In the rows, zero is written as 128.
Group and class of each row
[204 125 172 141 139 146 159 145 144 182 114 120 122 129 156 135 140 118
  99 159 109 166 114  66  80   4 113 146 147 132 102 161 152 151  66 139
 116 107 110 151  74]  J238 [63]
[147 119 195 121 131 163 121  87 172 172  98 117  69 212 118 134 109 125
 123 161 157 112 122 121  93  94 119 165 151 144 117 142 142 130  93  86
 122 127 105 144 142]  J238 [63]
[131 134 123 127 117 125 150 100 116 130 133 131 130  86 122 141 167 120
 102 181 104 134 143 127 122 100 114 114 142 162 124 152 140 128 137 126
  84 166 144 156  75]  J480 [65]
[149 158  94 145 126 114 149 119  68 140 137 123 118  46  72 135 114  87
 158 191  74 152  54  94  46  90  88  85 200 171 134 138 184 140 121 145
  43 169 158 252  93]  J480 [68]
[147 115 177 124 131 142 147 114 150 158 103 104 121 126 130 130 133 149
 112 163 121 156 117 124 156  81 165 163 120 134 110 162 130 142  77 120
 114 133 118 143 102]  J238 [63]
[124 107 157 131 112 145 144 116 133 168 106 119 110 135 144 138 123 137
 143 126 121 158 110 139 131 118 128 142 104 128 110 124 126 116 114 113
 123 102 101 123 134]  J238 [64]
[136 143  96 149 126 134 177  93 106 129 151 143 128  73 113 145 111 106
  91 170  61 106 185 131  81  88 107 114 174 177 151 196 189 156 119 146
  91 153 158 187  70]  J480 [65]
[145 168 142 150 154 109 148 119 135 129 130 128 103  97 100 136 128 112
 111 127 122  81 107  99  69  69 102  71 165 155 145 158 156 143  86 145
  81 176 135 158 129]  J480 [68]
[108 125 131 126 139 104 147 146 105 147 126 150 161 106 161 149 115 106
 106 183 106 132 137 106 140 100 141 134 131 145 161 152 166 141 109 123
  99 122 125 135  81]  J480 [65]
[ 91 128 179 130 134 136 159 146 160 157  98 110 128 119 109 170 132 143
 113 195 101 153 135 117 201 145 137 148  94 145 138 145 164 134 127 143
 110  55 120 117  62]  J480 [65]
[120 150 167 144 129 165 183 113 126 143 136 129 113 127 120 168 130  73
 112 172  96 167 202 107 155  88  88 161 144 148 135 170 163  30  98 153
  66 116 114 144  53]  J480 [65]
[147 107 164 142 122 139 105 113 137 153 110 126 138 129 151 113 110 139
 126 119 146 177 124 126  96  82 121 135 121 117 130 124 115 130 116 124
 145 114 112 145 140]  J238 [64]
[142 107 196 125 138 140 126 139 177 149 113 130 108 157 153 148 130 156
 111 135 146 148 120 126 140  78 124 159  82 142  99 157 111  91  45 201
 179  98  93  85 104]  J238 [64]
[148 101 154 156 126 132 120 101 180 160 110 120 132 152 140 195 126 154
  89 156 136 146 146 142 130 110 162 162 116 116 129 168 105 143 100 112
 129 135 142 134  77]  J316 [67]
[105 139 172 126 149 124 126 124 172 141 132 118 149 172  96 160 121 150
 110 149 143 102 150 127 155 108 117 143 105 111 138 131 151 120  94 117
 110 146 131  87  84]  J480 [65]
[123 136 172 201 127 138 173 140 193 162  97 110 131 120 136 151 131 160
 132 141 126 150 123 122 110  53 124 140 126 128 103 169 126 134  78 121
  88 125 109 131  65]  J316 [73]
[117 120 131 123 145 144  98  99 140 116 113 134 132 165 150 106 139 147
 186  98 188 102 125 148 138 148 139 115  72 123 132 152  93 115 138 108
 144 135  67  92 178]  J316 [67]
[ 76 142 169 126 144  97 118 135 160 145 121 135 132 124  99 179 134 143
 126 127 151  70 134 128 164 126 130 127 127 137 132 122 143 118 151 135
 118 129 123 122 115]  J480 [68]
[104 127 165 127 147 118 147 139 145 153 128 136 125 106  98 143 102 121
 110 152 114 128 121 119 143  97 133 127 138 147 138 143 159 141 120 141
 107 128 118 141  92]  J480 [68]
[138 165  99 147 189 130 114  80 134 127 136 125 135 112 123 110 141 104
  89  64 169  72 113 142   4  27 107  53 167 141 128 182 120 139  81 137
  97 168 141 115 173]  J316 [67]
[120 102 215 117 139 129 103 150 148 161 110 136 142 166 127 122 143 166
 131 120 159 130 123 134 135 111 143 155  95 137 137 155 125 139  98 115
 149 122 118 195 146]  J238 [63]

Group and class of each row
[127 119 145 124 185 105 136  94 124 151 138 153 145 117 141 114 115 129
  57 137 123 147 120 125 143 130 129 113 146 140  98 145 168  98 129  91
  83 115 130 149 115]  H <30>
[155 142 133 154 131 110 121 106 132 171 134 153  93 131 150 106  98 126
 121 155 126 126 111 119 137 100 132  96 159 149 114 132 130 147 137 105
 116 147 155 144 151]  A <46>
[ 90 133 143 123 217 139  86  98 127 228 111 140  81 148 140 111 137 124
  95 172 106 118 137 116 132 135 111  77  57 125 128 151 145 108 127  92
 108 139 118 137 160]  F <38>
[145 134 119 140  93  96 127 148 133 145 141 113 140 133 145 104 107 127
 118 167 136 118  67 163 117 119 152 140 199 130 149 127  99 148 117 137
 143 163 171 140 152]  A <46>
[175 117 118 131 153 104 141 118 124 196 151 156 143 131 167 107  98 129
  80 173 119 147 126 120 133 117 129 114  99 136 111 119 148 152 122 103
  78 155 159 166 143]  A <28>
[ 84 135 166 142 116 125 107  95 153 152  99 132  66 142 111 119 127 118
 128 144 145 122 109 116 120 104 158 105 228 170 133 144 129 134 134  77
 175 136 122 115 160]  H <30>
[128 117 131 151 139  89 111 103 125 157 136 121 100 127 136  94 121 126
 105 127 117 135 149 153 133 123 119 133 153 135 126 138 136 109 132 133
 109 143 150 166 104]  H <30>
[145 146 115 134 152 132 120 113 114 203 120 129 122 149 163 131 153 125
 163 157 110 105 116 121 114 146  85 110 141 147 127 169 133  81 134  75
 102 140 140 104 145]  F <31>
[156 153 122 145 140 116 138 133 137 105 130 111 127 132 151 117 108 123
 145 152 140 120  72 136 127 130 131 134 208 136 127 138 154 143 132  96
 118 149 156 119 140]  A <28>
[100 120 141 114 183 119 105  54 101 160 119 154 111 140 122 150 152 124
  97 129 103 115 132 126 133 119 102 106 160 143 125 137 146  38 132 114
 100 117 110 128 141]  F <38>
[154 116 115 152 121 114 129 132 126 135 125 110 129 133 133 101 122 128
 105 151 132 125 100 160 127 114 130 124 204 143 141 120 109  92 132 108
 122 156 157 132 131]  A <46>
[100 139 143 127 141 119 112  60 134 227 108 156  62 126 133 117 131 119
 118 150 131 129 158 136 130 113 138  98 109 152 151 143  98 119 124 153
 157 149 120 124 140]  H <48>
[124 143 124 138 153 131 108 117 131 119 116 122  97 142 129 123 137 124
 150 135 114  98 102 134 125 128  94 121 171 141 134 139 133 114 141  99
 128 132 138 116 159]  F <54>
[144 147 139 150 170  97  96  80 120 187 129 128  66 132 148 105 126 111
 147 141 146 120  72 132 134  99 138  81 216 154 145 151 115  58 140 119
 138 155 151 142 115]  H <52>
[107 124 145 114 156 129  96 101 130 122 120 146 110 137 114 126 155 124
  95 109 110 113 121 125 125 114 108 111 177 157 124 134 144  91 139 108
 122 104 114 124 149]  F <38>
[151 131 124 135 161 115 117 130 115 135 134 130 124 119 154  99 139 126
 123 126 107 108 126 133 132 150  86 134 133 131 114 162 137 118 143  84
 110 112 154 146 116]  F <54>
[100 135 149 134 168 147 137 111 125 129 119 136 116 140 122 150 110 130
 110 148 117 123 128 115 142 137 121 104 208 130 116 133 154 110 135  88
 117 141  99 107 170]  F <38>
[145 133 118 118 152 125 132 134 117 121 139 121 145 134 148 135 140 127
 141 123 107 122 139 127 123 163  93 140 142 117 112 151 165 125 137 121
  90 121 132 129 132]  F <31>
[155 146 146 166 179  93 113 100 122 172 122 136 111 121 139 121 109 127
 142 155 133 135  85 125 139 117 141 110 120 136 110 144 137  70 138  83
  67 171 132 147 111]  H <52>
[154 122 131 129 131 105 142 140 120 130 161 122 138 133 152 127  94 128
 113 144 124 131  85 137 129 131 133 115 228 119 121 128 138 119 123 147
 118 146 155 146 130]  A <28>
[106 132 134 123 158 126 119  88 117 175 132 141 107 151 128 148 145 128
 117 139 106 118 140 117 126 123 112  95 185 145 123 146 185  74 120 124
 119 132 120 114 150]  F <38>
[ 94 132 155 112 170 119 106  95 117 145 146 143 126 148 134 132 145 129
  90 122  96 107 111 116 124 144 106 118 228 140 106 170 162  69 136  95
 106  98 119 142 142]  F <38>
[136 127 118 152 175 137 123 138 114 139 133 105 119 143 147 116 126 128
 154 146 104 101 119 117 135 146  94 114 136 128  97 138 153 104 132  52
  93 136 141 129 146]  F <31>
[101 125 135 138 190 132 100  85 115 150 109 139 106 142 120 133 141 124
 130 136 122 111  98 119 135 118 125  95 151 143 125 130 126  45 137  82
 118 128 106 117 146]  F <38>
[146 109 100 136 200 128 128 125 114 136 129 119 137 119 153 107 124 129
 103 155 114 131 124 145 141 138 101 129  47 101 124 113 132 104 125 114
  84 139 141 132 126]  A <37>
[102 120 129 148 133 126 107 106 125 154 118 135 104 127 132 110 113 124
  90 156 132 114 107 165 130 112 136 106 154 135 151 117  86  89 130 140
 142 154 142 123 146]  A <37>
[136 141 130 156 129  90 112  78 110 174 137 124 131 128 149 125 115 121
 125 149 142 132  80 149 123 115 166 109 211 146 131 146 129  34 118 135
 106 157 144 127 103]  H <52>
